Here is a tiny trained network, its code and every weight. The questions are about switching its units off for an input and a class, where a switched-off unit gives its printed mean instead of its output.

import numpy as np


def w(rows, s, z=0):
    codes = np.array(rows[::2]) - 128.0
    scale = np.full(codes.shape[1], s)
    scale[-1] = z or s
    return codes * scale


def norm(h):
    return h / np.sqrt((h * h).mean(-1, keepdims=True) + 1e-5)


def f(y):
    return y / 2 * (1 + np.tanh(0.7978845608 * (y + 0.044715 * y**3)))


def log_softmax(a):
    a = a - a.max(-1, keepdims=True)
    return a - np.log(np.exp(a).sum(-1, keepdims=True))


def net(x, mask):
    res = np.array(x, float).reshape(1, 5) / 4 @ E
    u = 0
    for l in range(2):
        y = f(norm(res) @ A[l][:, :-1].T + A[l][:, -1])
        res = res + np.where(mask[u : u + 3], y, B[l][:, -1]) @ B[l][:, :-1]
        u += 3
    return log_softmax(norm(res)[-1] @ U[:, :-1].T + U[:, -1])


A, B = {}, {}
E = w([
[136,177,140],'x0',
[134,254,132],'x1',
[228,91,145],'x2',
[127,116,23],'x3',
[83,103,149],'x4',
],0.0073)
A[0] = w([
[236,141,254,167],'L0N1',
[182,165,249,115],'L0N2',
[132,174,130,7],'L0N3',
],0.0095,0.0019)
B[0] = w([
[63,37,58,254],'L0N1',
[92,139,71,225],'L0N2',
[85,245,205,127],'L0N3',
],0.012,0.0053)
A[1] = w([
[145,77,162,252],'L1N1',
[161,75,6,247],'L1N2',
[120,188,118,199],'L1N3',
],0.013,0.0037)
B[1] = w([
[110,90,129,156],'L1N1',
[96,42,67,253],'L1N2',
[191,138,2,157],'L1N3',
],0.014,0.012)
U = w([
[126,98,167,84],'0',
[106,88,160,38],'1',
[125,55,46,179],'2',
[210,172,254,2],'3',
[61,247,163,75],'4',
[190,205,125,76],'5',
[186,176,163,184],'6',
],0.015,0.0091)

Each question gives the input, the list of numbers given to net, and the class t.
The units are the neurons (one row each of A and B). Each row of codes is followed by its name. A weight is (code - 128) times the scale printed after its matrix; where a second scale follows, it is the last column's (A, B and U).
mask holds one flag per neuron, layer by layer. A switched-off neuron (its flag False) gives its mean, the last column of its row in B, instead of its output. The means were averaged over made-up inputs and are rounded, as every weight is.
A unit's drop is (log p(t) with every unit on - log p(t) with that unit switched off) / (log p(t) with every unit on - log p(t) with every unit switched off).
The circuit of an input: a set's keep is (log p(t) with only the set's units on - log p(t) with every unit switched off) / (log p(t) with every unit on - log p(t) with every unit switched off). Starting from all 6 units, units are removed one at a time, each time the one whose removal leaves the highest keep (on an exact tie, the one counted first), for as long as the keep stays at least 0.8.
circuit, biggest first: the units of the circuit, biggest drop first
k most important neurons: the k neurons with the biggest drops, biggest first
k most important neurons of layer l: the k neurons of layer l with the biggest drops, biggest first
drop when u is switched off: that unit's drop, to one decimal
input [3,5,-6,4,-1], class 6: circuit, biggest first : (L1N2, L0N1, L0N2)
input [4,1,-8,-1,8], class 4: circuit, biggest first : (L1N2, L0N1)
input [2,6,-8,-8,-4], class 6: circuit, biggest first : (L1N2, L1N3)
input [5,1,-5,-3,-5], class 5: 3 most important neurons : (L1N2, L1N3, L0N1)
input [5,7,-4,3,-8], class 5: circuit, biggest first : (L1N2, L0N1)
input [-7,-5,-5,-4,-3], class 0: 4 most important neurons : (L0N1, L1N3, L0N2, L1N2)
input [2,4,1,3,0], class 5: 3 most important neurons : (L0N1, L1N2, L0N3)
input [-1,-2,-1,-4,8], class 1: 3 most important neurons : (L1N2, L1N3, L0N1)
input [-4,-5,-5,-3,3], class 1: circuit, biggest first : (L0N1, L1N2, L1N3)
input [-6,8,-7,-8,1], class 5: most important neuron of layer 0 : (L0N1)
input [-3,6,-6,1,0], class 5: circuit, biggest first : (L1N2, L0N1, L1N3)
input [8,8,-6,-3,-4], class 6: 3 most important neurons : (L1N2, L1N3, L0N1)
input [-1,-5,-8,-7,-4], class 4: circuit, biggest first : (L1N2, L0N1)
input [0,8,-7,-7,7], class 4: circuit, biggest first : (L1N2)
input [1,3,-7,3,-8], class 6: 2 most important neurons : (L0N1, L1N2)
input [0,0,-2,0,7], class 0: 2 most important neurons of layer 0 : (L0N2, L0N1)
input [3,8,-6,8,5], class 4: 2 most important neurons of layer 0 : (L0N1, L0N3)
input [5,-1,-5,-7,7], class 4: drop when L1N2 is switched off : 0.9
input [0,5,-6,-5,-4], class 6: drop when L0N1 is switched off : 0.1
input [0,5,-6,-2,8], class 4: drop when L0N2 is switched off : 0.0
